Below are the code and all the weights of a small trained network. Each question names an input and a class and asks about switching units off, where a switched-off unit gives its printed mean instead of its output.

import numpy as np


def w(rows, s, z=0):
    codes = np.array(rows[::2]) - 128.0
    scale = np.full(codes.shape[1], s)
    scale[-1] = z or s
    return codes * scale


def f(y):
    return np.maximum(y, 0)


def log_softmax(a):
    a = a - a.max(-1, keepdims=True)
    return a - np.log(np.exp(a).sum(-1, keepdims=True))


def net(x, mask):
    res = np.array(x, float).reshape(1, 7) / 4 @ E
    y = f(res @ A[0][:, :-1].T + A[0][:, -1])
    res = res + np.where(mask, y, B[0][:, -1]) @ B[0][:, :-1]
    return log_softmax(res[-1] @ U[:, :-1].T + U[:, -1])


A, B = {}, {}
E = w([
[128,130,128],'x0',
[128,127,129],'x1',
[90,211,212],'x2',
[128,128,128],'x3',
[127,128,127],'x4',
[82,31,219],'x5',
[1,140,65],'x6',
],0.0073)
A[0] = w([
[142,67,69,101],'N0',
[130,138,120,70],'N1',
[72,158,94,178],'N2',
[109,155,158,123],'N3',
[164,95,110,138],'N4',
[66,89,160,135],'N5',
[103,173,165,70],'N6',
[121,144,140,162],'N7',
[153,156,118,112],'N8',
[111,82,171,110],'N9',
[117,155,151,126],'N10',
[144,62,71,83],'N11',
[136,106,107,151],'N12',
[120,208,191,99],'N13',
[25,116,66,103],'N14',
[120,195,166,43],'N15',
[132,126,142,65],'N16',
[125,185,100,130],'N17',
[98,200,182,72],'N18',
[99,125,169,6],'N19',
[116,158,118,27],'N20',
[181,251,46,76],'N21',
[122,159,152,105],'N22',
[148,100,71,147],'N23',
[108,76,184,131],'N24',
[208,128,181,77],'N25',
[113,85,155,168],'N26',
[219,120,149,48],'N27',
],0.015,0.0015)
B[0] = w([
[105,129,37,192],'N0',
[134,117,129,135],'N1',
[137,162,180,185],'N2',
[127,121,86,158],'N3',
[113,149,84,170],'N4',
[138,92,177,185],'N5',
[134,126,73,167],'N6',
[121,127,111,145],'N7',
[126,105,159,159],'N8',
[133,67,144,175],'N9',
[130,127,90,154],'N10',
[121,124,31,193],'N11',
[120,125,95,154],'N12',
[127,148,39,198],'N13',
[160,234,208,219],'N14',
[109,144,68,176],'N15',
[126,131,137,135],'N16',
[146,94,148,177],'N17',
[118,133,46,189],'N18',
[126,110,116,155],'N19',
[129,127,137,145],'N20',
[116,5,200,255],'N21',
[121,133,97,154],'N22',
[121,131,60,183],'N23',
[133,54,154,187],'N24',
[135,199,203,210],'N25',
[128,79,140,170],'N26',
[124,210,181,208],'N27',
],0.023,0.0098)
U = w([
[145,22,162,123],'0',
[126,168,2,33],'1',
[167,254,184,246],'2',
],0.0088,0.0013)

Each question gives the input, the list of numbers given to net, and the class t.
The units are the neurons (one row each of A and B). Each row of codes is followed by its name. A weight is (code - 128) times the scale printed after its matrix; where a second scale follows, it is the last column's (A, B and U).
mask holds one flag per neuron, in row order. A switched-off neuron (its flag False) gives its mean, the last column of its row in B, instead of its output. The means were averaged over made-up inputs and are rounded, as every weight is.
A unit's drop is (log p(t) with every unit on - log p(t) with that unit switched off) / (log p(t) with every unit on - log p(t) with every unit switched off).
The circuit of an input: a set's keep is (log p(t) with only the set's units on - log p(t) with every unit switched off) / (log p(t) with every unit on - log p(t) with every unit switched off). Starting from the 12 units with the biggest drops (on a tie, the unit counted first), units are removed one at a time, each time the one whose removal leaves the highest keep (on an exact tie, the one counted first), for as long as the keep stays at least 0.8.
circuit, biggest first: the units of the circuit, biggest drop first
unit that matters most: the unit with the biggest drop
k most important neurons: the k neurons with the biggest drops, biggest first
drop of u: that unit's drop, to one decimal
input [-3,4,-4,1,2,3,-5], class 2: circuit, biggest first	(N27)
input [-7,-4,8,7,-8,-6,-7], class 1: 4 most important neurons	(N13, N18, N15, N14)
input [-4,4,-2,0,-4,-6,8], class 2: 2 most important neurons	(N14, N2)
input [-8,-8,6,7,8,-6,6], class 0: 4 most important neurons	(N21, N17, N27, N25)
input [0,-3,-7,7,3,6,7], class 1: 4 most important neurons	(N21, N11, N0, N25)
input [-4,4,5,-3,2,-1,-4], class 1: 3 most important neurons	(N14, N13, N18)
input [-1,-5,-1,-6,1,-1,-2], class 2: circuit, biggest first	(N21, N13)
input [2,2,-1,1,-5,-4,-6], class 2: 2 most important neurons	(N27, N25)
input [0,7,-6,5,-2,0,-6], class 1: 3 most important neurons	(N14, N11, N0)
input [-6,8,6,-2,-1,-2,-5], class 1: 3 most important neurons	(N13, N14, N18)
input [1,4,3,-6,0,0,-2], class 1: 2 most important neurons	(N14, N21)
input [6,1,2,-7,-1,-8,-7], class 0: 2 most important neurons	(N21, N14)
input [4,6,1,5,-3,-6,8], class 2: 2 most important neurons	(N14, N2)
input [-2,-4,3,-6,8,-2,8], class 2: circuit, biggest first	(N14)
input [1,-2,-5,-1,8,-1,-8], class 2: 2 most important neurons	(N27, N25)
input [0,2,-6,-7,-7,-4,-8], class 2: 2 most important neurons	(N27, N25)
input [-5,0,-6,-1,-2,3,-5], class 1: drop of N21	0.2
input [8,-2,2,-5,-8,-6,4], class 0: drop of N25	0.0
input [3,3,-4,-6,-4,-6,4], class 0: drop of N21	1.5
input [-7,0,8,-1,-6,-5,-6], class 1: unit that matters most	N13
